X =
[[ 123 -100  421  -74  974 -207   52   14 -119]
 [ 114 -394 -580 -343 -428  571  620  558 -303]
 [-431  229 -722  213 -297  783  108   14   82]
 [ 224 -122  116 -102  -87   -8  198  213  -16]
 [-477  330 -220  323  729  391 -163 -281   77]
 [-287  330 -155  307   59  293 -146 -182  215]]
The smallest entry in the last column is -303
The maximum?
A: 974
The 4th entry, reading row by row -> -74
The 1st entry on the diagonal from the top-right corner?
A: -119
The smallest entry in the first column?
A: -477
The second entry on the diagonal from the top-right corner is 558
The entry just left of 620: 571
The top entry of the column that holds the smallest entry is 421
The second largest entry?
A: 783
The entry directly below 114?
A: -431
The last entry of the smallest entry's row?
A: 82
The last entry, reading row by row -> 215
The entry directly below 198?
A: -163
The 3rd largest entry: 729
The entry just right of -722?
A: 213
The first entry on the main diagonal: 123
The 5th entry from the end, reading row by row?
A: 59
The bottom-left entry?
A: -287
The entry just right of 116 -> -102
The entry just right of 224: -122
The entry just right of -8?
A: 198
The entry just right of 198?
A: 213
The third entry on the main diagonal is -722
